How the objects are linked:
HD fo DL
HD gu ZQ
HD ba RZ
HD ru JJ
FJ fo BS
FJ gu CQ
FJ ba LD
FJ ru HT
LF fo JG
LF gu JD
LF ba LP
LF ru FJ
NQ fo NL
NQ gu ZN
NQ ba HD
NQ ru NC
NF fo LF
NF gu ZS
NF ba JD
NF ru QM
JL fo GM
JL gu RQ
JL ba ZH
JL ru MB
RR fo CQ
RR gu LH
RR ba HL
RR ru JT
LS fo DQ
LS gu FG
LS ba HP
LS ru NQ
MF fo SZ
MF gu PZ
MF ba BR
MF ru PR
GN fo HG
GN gu DL
GN ba JT
GN ru MS
GZ fo QN
GZ gu SM
GZ ba MF
GZ ru DN
ZD fo FT
ZD gu SF
ZD ba PH
ZD ru SZ
PJ fo JF
PJ gu GS
PJ ba DG
PJ ru FM
BZ fo TQ
BZ gu NF
BZ ba LF
BZ ru HL
JT fo QS
JT gu SR
JT ba ZJ
JT ru NF
PN fo LH
PN gu DQ
PN ba SB
PN ru RZ
JJ fo CG
JJ gu NB
JJ ba CM
JJ ru DQ
BS fo QH
BS gu LD
BS ba RH
BS ru JL
PR fo PJ
PR gu MR
PR ba GS
PR ru QQ
GM fo MR
GM gu ZH
GM ba DN
GM ru CH
HT fo JL
HT gu QS
HT ba RQ
HT ru TQ
GR fo BB
GR gu MB
GR ba CH
GR ru RH
QR fo ZC
QR gu GR
QR ba BB
QR ru QH
CH fo BG
CH gu QR
CH ba ZC
CH ru SM
ZF fo TP
ZF gu PJ
ZF ba JF
ZF ru PH
HG fo HT
HG gu JT
HG ba QS
HG ru BZ
ZJ fo RL
ZJ gu HG
ZJ ba HT
ZJ ru JD
DC fo PR
DC gu GM
DC ba MR
DC ru BB
PH fo HN
PH gu FM
PH ba FR
PH ru PQ
QN fo ZB
QN gu MF
QN ba SZ
QN ru ML
QM fo FJ
QM gu RR
QM ba CQ
QM ru HG
DQ fo SB
DQ gu HP
DQ ba MN
DQ ru NL
CD fo MZ
CD gu PQ
CD ba FZ
CD ru JF
LD fo RH
LD gu MD
LD ba HH
LD ru RQ
MD fo HH
MD gu FJ
MD ba BS
MD ru RL
NL fo GN
NL gu HD
NL ba DL
NL ru FC
ZQ fo RZ
ZQ gu NQ
ZQ ba NL
ZQ ru NB
PZ fo BR
PZ gu GZ
PZ ba QN
PZ ru MR
LH fo HL
LH gu SB
LH ba QM
LH ru SR
QS fo RQ
QS gu ZJ
QS ba RL
QS ru LF
TP fo MP
TP gu JF
TP ba LS
TP ru HN
DL fo JT
DL gu RZ
DL ba SR
DL ru CG
JG fo QR
JG gu LP
JG ba GR
JG ru BS
BG fo ZD
BG gu ZC
BG ba SF
BG ru MF
QQ fo FM
QQ gu BG
QQ ba ZD
QQ ru QN
BR fo PQ
BR gu QN
BR ba ZB
BR ru GS
MB fo CH
MB gu JG
MB ba QR
MB ru HH
ZH fo DN
ZH gu HB
ZH ba DC
ZH ru QR
HN fo ZQ
HN gu FR
HN ba NQ
HN ru FZ
BB fo QQ
BB gu CH
BB ba BG
BB ru GZ
MP fo PN
MP gu LS
MP ba DQ
MP ru ZQ
JD fo LP
JD gu BZ
JD ba TQ
JD ru CQ
PF fo NC
PF gu CD
PF ba MZ
PF ru TP
CM fo ZS
CM gu FC
CM ba MS
CM ru MN
GS fo DG
GS gu ML
GS ba ZF
GS ru ZD
ML fo ZF
ML gu PR
ML ba PJ
ML ru SF
RL fo HB
RL gu HT
RL ba JL
RL ru LP
MN fo RR
MN gu PN
MN ba LH
MN ru DL
TQ fo MB
TQ gu LF
TQ ba JG
TQ ru MD
FR fo NQ
FR gu FT
FR ba ZN
FR ru PF
DN fo ML
DN gu DC
DN ba PR
DN ru ZC
ZS fo JD
ZS gu MS
ZS ba BZ
ZS ru RR
RH fo GZ
RH gu HH
RH ba SM
RH ru ZH
ZB fo PF
ZB gu SZ
ZB ba CD
ZB ru ZF
MZ fo JJ
MZ gu FZ
MZ ba NB
MZ ru LS
RZ fo SR
RZ gu NL
RZ ba GN
RZ ru CM
MS fo BZ
MS gu CG
MS ba NF
MS ru LH
JF fo LS
JF gu DG
JF ba FG
JF ru FR
FM fo FR
FM gu ZD
FM ba FT
FM ru ZB
FZ fo NB
FZ gu PF
FZ ba NC
FZ ru FG
HB fo DC
HB gu JL
HB ba GM
HB ru GR
RQ fo ZH
RQ gu RL
RQ ba HB
RQ ru JG
CQ fo LD
CQ gu HL
CQ ba MD
CQ ru QS
MR fo GS
MR gu DN
MR ba ML
MR ru BG
LP fo GR
LP gu TQ
LP ba MB
LP ru LD
NB fo CM
NB gu NC
NB ba FC
NB ru HP
QH fo PZ
QH gu RH
QH ba GZ
QH ru GM
FT fo ZN
FT gu PH
FT ba HN
FT ru CD
SM fo MF
SM gu QH
SM ba PZ
SM ru DC
SR fo ZJ
SR gu GN
SR ba HG
SR ru ZS
NC fo FC
NC gu MZ
NC ba JJ
NC ru MP
SF fo PH
SF gu QQ
SF ba FM
SF ru BR
FG fo HP
FG gu TP
FG ba MP
FG ru ZN
CG fo NF
CG gu CM
CG ba ZS
CG ru SB
HH fo SM
HH gu BS
HH ba QH
HH ru HB
FC fo MS
FC gu JJ
FC ba CG
FC ru PN
ZC fo SF
ZC gu BB
ZC ba QQ
ZC ru PZ
HP fo MN
HP gu MP
HP ba PN
HP ru HD
PQ fo FZ
PQ gu ZB
PQ ba PF
PQ ru DG
SB fo QM
SB gu MN
SB ba RR
SB ru GN
SZ fo CD
SZ gu BR
SZ ba PQ
SZ ru PJ
HL fo MD
HL gu QM
HL ba FJ
HL ru ZJ
ZN fo HD
ZN gu HN
ZN ba ZQ
ZN ru MZ
DG fo FG
DG gu ZF
DG ba TP
DG ru FT

In the rows, 165 stands for zero.

The rows follow the links: the fewer symbols apart two objects are, the more alike their rows tend to be.

Each row is also shifted at random along 4 hidden directions that mean nothing.

Some objects, each with a row of numbers:
ZF: [209,193,190,156,152,134,136,152,175,181,152,169,126,198,180,171,168,194,118,167,163,167,155,146,160,173,125,153,172,165,164,154,157,135,165,163,167,197]
CG: [116,139,153,171,128,178,183,160,149,188,173,185,185,143,138,162,172,168,146,189,144,166,199,155,172,177,149,164,115,211,140,170,148,178,157,185,155,184]
JT: [194,145,160,181,158,179,194,183,149,155,191,164,218,143,136,145,141,128,188,172,176,147,165,171,167,189,180,148,165,157,162,163,179,203,154,185,154,151]
ZH: [196,167,174,152,198,187,176,145,158,147,163,112,165,176,190,168,159,152,170,133,167,172,141,168,171,182,177,186,196,130,166,170,177,153,215,157,179,162]
PJ: [154,191,155,156,169,125,117,169,193,154,153,182,123,204,178,156,174,165,195,151,174,177,157,166,148,108,161,149,188,126,165,145,138,166,109,135,166,174]
ZD: [188,205,165,158,184,131,131,173,194,163,148,172,138,180,181,158,164,167,156,163,180,171,146,165,161,147,147,146,204,139,183,150,173,141,149,141,169,167]
CQ: [104,149,164,160,146,186,200,146,137,154,173,128,190,140,172,165,180,144,159,143,138,178,169,156,153,180,181,188,136,162,145,187,131,199,181,172,164,186]
NQ: [203,163,162,176,143,152,145,175,166,192,166,192,160,186,137,152,148,170,136,195,164,161,184,142,177,180,111,140,148,183,142,149,154,148,153,181,158,196]
HG: [197,179,168,175,148,176,211,166,148,161,172,144,230,115,159,142,152,129,129,166,158,155,156,155,167,226,151,155,153,164,162,174,169,195,179,179,158,177]
RQ: [72,185,135,173,190,196,193,155,173,138,155,141,195,128,196,177,177,143,168,142,153,160,164,166,166,163,171,191,154,151,168,185,165,162,186,137,184,172]
MN: [145,162,151,204,134,177,178,173,163,150,178,187,183,181,159,188,148,175,141,167,151,118,187,132,155,191,127,148,112,175,148,179,133,171,172,186,161,207]
TQ: [196,136,184,158,171,202,209,155,148,152,176,137,195,152,172,174,167,162,186,156,164,143,156,191,181,188,208,183,161,174,172,174,194,187,186,177,170,129]
DL: [198,145,159,179,127,176,188,169,154,183,173,194,189,142,139,160,168,174,160,191,148,152,192,165,172,173,160,160,118,208,144,167,154,187,138,186,150,169]
HB: [115,160,175,136,183,197,191,128,158,179,154,122,183,171,187,141,183,144,181,151,154,191,161,193,200,160,172,190,167,164,139,146,170,176,173,145,175,165]
PQ: [111,156,211,128,132,128,133,146,163,217,152,181,115,198,148,153,189,205,139,188,156,200,164,175,178,149,159,159,171,198,154,137,160,158,132,174,154,166]
HH: [158,168,181,142,181,211,202,132,167,169,154,130,195,192,198,140,173,152,184,152,150,161,159,200,215,167,158,180,156,164,133,136,180,177,168,152,182,169]
QH: [165,161,191,139,187,168,176,151,158,155,164,128,162,183,183,159,173,158,192,139,175,172,133,190,173,157,205,177,200,136,178,154,184,176,170,149,172,136]
FC: [175,165,170,177,125,130,166,188,153,170,180,199,176,126,129,164,165,165,139,185,164,164,166,148,134,183,171,141,151,182,181,177,154,193,135,186,141,163]
TP: [162,170,153,189,165,141,120,190,192,153,166,213,129,207,151,189,145,193,177,181,185,132,175,157,152,139,145,136,173,161,179,163,171,137,145,168,163,164]
GZ: [102,191,191,132,170,157,172,134,182,169,136,154,151,166,209,163,207,180,172,149,149,175,149,199,180,131,187,180,174,171,170,150,176,172,127,132,173,152]
HD: [145,148,175,178,138,132,144,185,145,173,186,177,158,160,119,164,140,168,140,183,176,168,164,134,135,199,152,141,171,163,172,175,152,167,175,201,147,171]
PR: [172,166,158,152,198,177,137,159,181,170,144,155,126,192,186,179,169,181,181,159,168,175,166,173,181,131,159,186,181,160,165,156,179,117,191,141,182,155]
FT: [125,151,170,157,153,131,118,168,167,174,167,189,100,193,152,181,172,201,169,171,170,184,173,159,141,126,175,164,174,167,174,167,146,141,155,168,161,163]
BZ: [223,169,176,180,152,184,212,159,156,151,181,154,225,163,163,143,152,135,166,154,162,131,158,168,176,202,159,147,149,152,147,160,164,209,151,180,161,178]
DG: [225,158,184,165,156,142,127,172,174,165,163,182,110,231,162,187,152,209,164,165,172,146,164,159,158,152,154,152,175,159,166,158,163,138,165,178,167,173]
LF: [168,132,165,156,155,193,200,152,135,153,181,133,187,140,167,172,178,152,185,146,149,176,164,175,158,169,209,195,147,168,162,187,154,200,182,172,161,151]
FM: [117,188,169,149,154,118,122,158,184,176,147,182,120,187,172,150,189,172,168,159,161,196,160,167,153,114,161,156,174,152,161,145,137,162,105,140,155,174]
HT: [183,140,200,150,161,201,218,142,140,175,172,129,197,148,169,166,169,169,156,161,155,156,154,189,191,211,191,183,159,190,166,169,198,185,201,184,168,143]
PH: [118,181,185,140,143,125,132,148,161,192,152,170,111,175,164,165,181,194,114,174,153,201,167,141,153,161,137,168,169,178,159,160,146,133,168,164,158,186]
SM: [163,190,187,156,188,163,173,152,178,131,153,135,159,193,211,181,165,172,171,128,173,143,131,181,165,162,180,167,196,124,181,165,181,164,173,146,183,157]
SF: [126,186,190,146,193,149,141,157,184,189,147,160,137,192,176,157,155,177,141,175,183,172,141,175,189,173,141,156,210,162,168,141,202,124,179,156,174,156]

In each set, the symbols that take the first to the second take the third to the fourth, perhaps in another order. Give the fourth.
Answers are names.
[195,189,163,176,155,138,147,179,186,195,151,209,159,153,146,163,155,186,130,209,172,154,173,160,176,176,128,136,163,199,174,153,186,142,143,170,156,169]
: [162,153,183,178,117,139,169,182,157,169,184,207,178,173,129,158,157,176,168,182,169,147,163,170,155,178,173,127,151,178,167,161,161,207,107,193,146,158]
:: [148,132,133,186,166,184,178,186,143,157,188,163,193,130,133,166,138,136,169,178,169,165,179,139,149,191,166,170,151,168,167,187,158,166,206,190,158,166]
: HT

[152,171,146,174,156,169,196,171,151,150,178,153,216,110,153,142,164,120,166,155,155,175,164,159,147,180,177,164,149,149,163,178,146,206,149,164,154,172]
: [139,119,140,179,162,186,176,185,144,163,195,175,194,148,125,156,146,139,201,176,172,160,184,163,163,170,183,160,151,170,155,171,160,183,170,189,151,149]
:: [239,156,190,147,198,182,151,159,186,178,148,159,140,227,183,166,151,191,185,170,182,145,153,198,209,157,155,160,196,172,162,132,213,128,179,159,180,144]
: ZC

[217,126,155,171,144,126,135,201,148,162,192,198,151,154,108,155,155,156,205,178,188,184,172,155,125,135,206,146,177,156,181,170,145,192,122,186,134,137]
: [132,136,169,170,144,135,138,186,147,172,190,182,148,186,118,162,138,164,156,176,179,173,171,136,139,180,157,139,169,156,165,163,146,169,164,196,149,177]
:: [147,161,156,146,198,154,124,170,186,167,150,172,122,198,170,160,166,166,212,165,188,181,162,189,172,108,188,165,206,145,174,140,183,137,144,141,168,131]
: QN

[156,141,182,166,166,200,205,148,138,148,177,126,189,165,174,182,160,167,160,143,149,145,157,163,169,199,181,188,145,166,160,184,169,180,215,185,172,165]
: [109,180,161,189,154,188,203,155,153,133,178,135,208,171,183,165,149,139,144,134,148,133,161,135,154,215,137,161,134,135,144,178,134,191,193,173,170,215]
:: [145,136,151,181,146,190,184,169,143,178,181,169,190,149,134,167,149,164,147,188,153,154,192,147,169,199,142,165,127,201,146,178,159,159,197,195,158,182]
: RZ

[210,137,148,176,186,200,192,173,159,124,179,143,188,155,176,185,164,153,222,139,170,140,160,183,159,145,223,185,164,146,181,187,179,188,176,159,172,125]
: [177,136,187,161,171,203,210,153,148,155,172,138,193,156,172,170,170,166,187,154,163,147,154,189,183,184,203,181,163,175,168,174,196,187,187,178,169,131]
:: [160,185,157,176,149,146,147,179,180,192,154,202,161,167,151,155,157,177,136,201,165,159,183,150,174,173,114,135,149,190,153,146,161,145,142,170,158,187]
: FG

[158,163,173,160,184,192,212,153,148,166,159,132,203,103,180,173,173,153,145,161,158,163,152,180,177,200,189,189,165,185,185,185,200,170,198,164,171,136]
: [117,167,149,171,189,201,197,158,167,137,162,148,198,155,189,171,171,149,201,146,160,144,164,190,179,157,190,183,158,156,168,167,179,186,159,147,177,148]
:: [184,172,170,135,191,175,156,145,178,197,137,152,133,160,188,169,183,184,148,177,156,191,166,180,193,149,157,193,180,191,166,154,190,122,189,144,177,149]
: QQ

[139,164,188,188,115,161,184,172,165,167,176,200,191,190,145,163,153,186,148,178,157,118,179,159,174,194,141,130,127,189,148,158,159,198,130,197,153,189]
: [155,115,133,187,152,197,169,185,149,157,192,180,184,168,126,167,147,152,210,177,163,155,197,162,161,153,179,168,134,176,145,175,148,180,163,184,155,161]
:: [125,120,177,162,126,191,188,159,145,196,176,190,190,167,128,146,167,175,176,200,151,161,196,178,197,172,162,156,117,221,135,149,167,191,138,193,148,165]
: JT

[117,182,156,140,200,140,135,161,171,194,142,150,131,122,166,162,176,164,125,181,174,223,150,157,160,157,156,186,207,173,190,166,185,112,203,145,170,147]
: [277,193,185,165,159,140,136,164,189,163,156,178,132,221,178,168,159,192,150,158,173,148,151,160,167,162,133,144,177,148,162,147,159,147,146,161,172,191]
:: [143,163,194,197,134,146,160,186,163,149,193,179,169,229,142,178,117,186,134,166,181,105,155,135,150,227,126,118,159,147,161,165,163,173,177,214,162,196]
: CG

[199,152,165,184,131,137,157,195,154,156,189,202,169,158,128,166,148,165,173,175,179,150,165,152,132,171,184,136,162,162,181,179,153,195,131,192,142,155]
: [217,133,131,183,139,177,175,181,155,165,177,194,183,135,135,170,168,162,184,181,153,163,203,156,156,146,183,169,116,195,154,179,143,188,145,176,153,163]
:: [115,148,183,160,136,192,209,142,139,156,177,142,200,176,171,148,171,150,173,146,143,157,165,174,178,181,175,171,134,163,135,162,146,213,153,176,162,183]
: MD

[210,161,175,145,190,204,199,139,159,162,157,119,188,177,194,148,170,144,179,144,158,167,156,185,198,175,164,183,167,156,144,152,179,167,190,151,182,166]
: [178,174,159,153,187,208,193,142,170,154,154,131,199,165,201,153,173,143,180,147,149,159,162,184,200,164,158,181,156,153,142,151,174,170,173,139,183,173]
:: [148,168,179,151,193,161,164,152,164,145,166,130,156,172,189,166,174,158,189,131,176,176,136,184,155,148,206,181,201,126,182,168,171,171,170,146,172,140]
: QR

[158,139,149,180,145,134,130,192,151,161,189,187,145,171,115,168,142,158,174,172,178,177,174,134,126,161,168,147,170,144,169,176,135,165,161,192,147,169]
: [209,138,152,201,140,201,176,177,166,145,186,191,186,214,153,182,139,177,191,170,156,103,194,155,175,177,141,147,117,177,135,166,147,179,164,192,166,192]
:: [130,167,118,180,152,138,120,185,173,173,168,203,144,152,136,160,167,154,168,183,160,193,200,136,139,125,139,157,142,170,152,169,117,150,137,158,152,187]
: FC

[118,210,161,151,183,157,169,138,177,155,133,137,146,122,216,183,202,174,125,142,148,186,149,161,150,152,166,196,171,158,185,188,163,142,183,124,181,169]
: [156,195,154,144,189,171,157,140,173,179,130,143,133,129,205,182,194,181,119,162,146,195,167,159,171,157,147,206,167,184,174,174,170,112,207,136,180,172]
:: [208,154,164,167,144,184,201,157,147,149,178,153,208,148,163,144,172,135,192,149,151,163,164,178,164,168,192,168,142,156,149,167,148,222,134,168,157,167]
: LF

[62,162,120,187,163,161,174,184,150,139,186,153,199,109,145,155,156,112,184,152,167,186,172,144,129,160,189,170,158,137,169,190,130,197,160,164,151,167]
: [80,171,173,168,177,207,207,152,165,145,162,140,198,170,196,177,159,164,169,146,158,126,153,177,188,194,167,177,159,159,162,170,188,170,194,165,179,161]
:: [67,189,160,179,153,137,133,181,186,179,156,206,141,176,155,174,153,194,128,194,172,153,173,145,163,172,119,141,163,182,168,161,166,131,160,172,163,183]
: NL

[177,134,147,174,145,131,129,192,147,171,188,185,142,156,115,160,147,155,170,184,178,193,180,134,129,152,171,151,169,156,169,173,133,164,158,188,140,166]
: [159,147,163,172,142,141,135,183,148,187,186,179,147,172,121,160,141,163,139,187,173,182,174,132,147,186,135,148,164,171,156,167,142,151,177,193,148,187]
:: [162,184,153,162,188,203,202,142,167,158,146,135,201,141,199,156,175,141,163,150,147,166,160,179,194,173,158,189,154,166,149,161,175,168,182,140,180,175]
: BS

[151,171,198,134,187,165,186,140,150,170,157,116,167,150,185,159,172,157,149,145,165,191,131,182,173,187,189,184,204,155,180,163,191,160,199,157,171,145]
: [103,200,149,162,193,129,116,173,189,156,152,169,125,173,180,164,164,161,162,156,181,185,152,154,145,132,153,158,205,128,182,157,157,134,155,138,172,168]
:: [133,190,209,142,178,157,188,139,161,171,147,120,166,156,199,164,171,170,117,144,163,167,119,176,177,207,164,177,202,152,182,164,202,152,204,155,178,157]
: SZ

[228,175,191,156,153,136,134,161,171,186,156,175,115,192,162,179,163,204,123,172,163,169,162,147,158,171,138,157,176,176,167,163,163,131,174,173,166,177]
: [112,142,179,173,139,155,141,172,159,183,187,187,150,236,128,147,133,177,166,184,172,154,182,149,175,177,123,130,151,166,128,139,144,163,151,197,157,201]
:: [200,123,146,192,158,198,181,184,152,160,193,172,197,169,129,167,134,151,196,179,173,138,187,161,171,186,170,156,144,172,149,173,170,177,187,192,160,158]
: HT

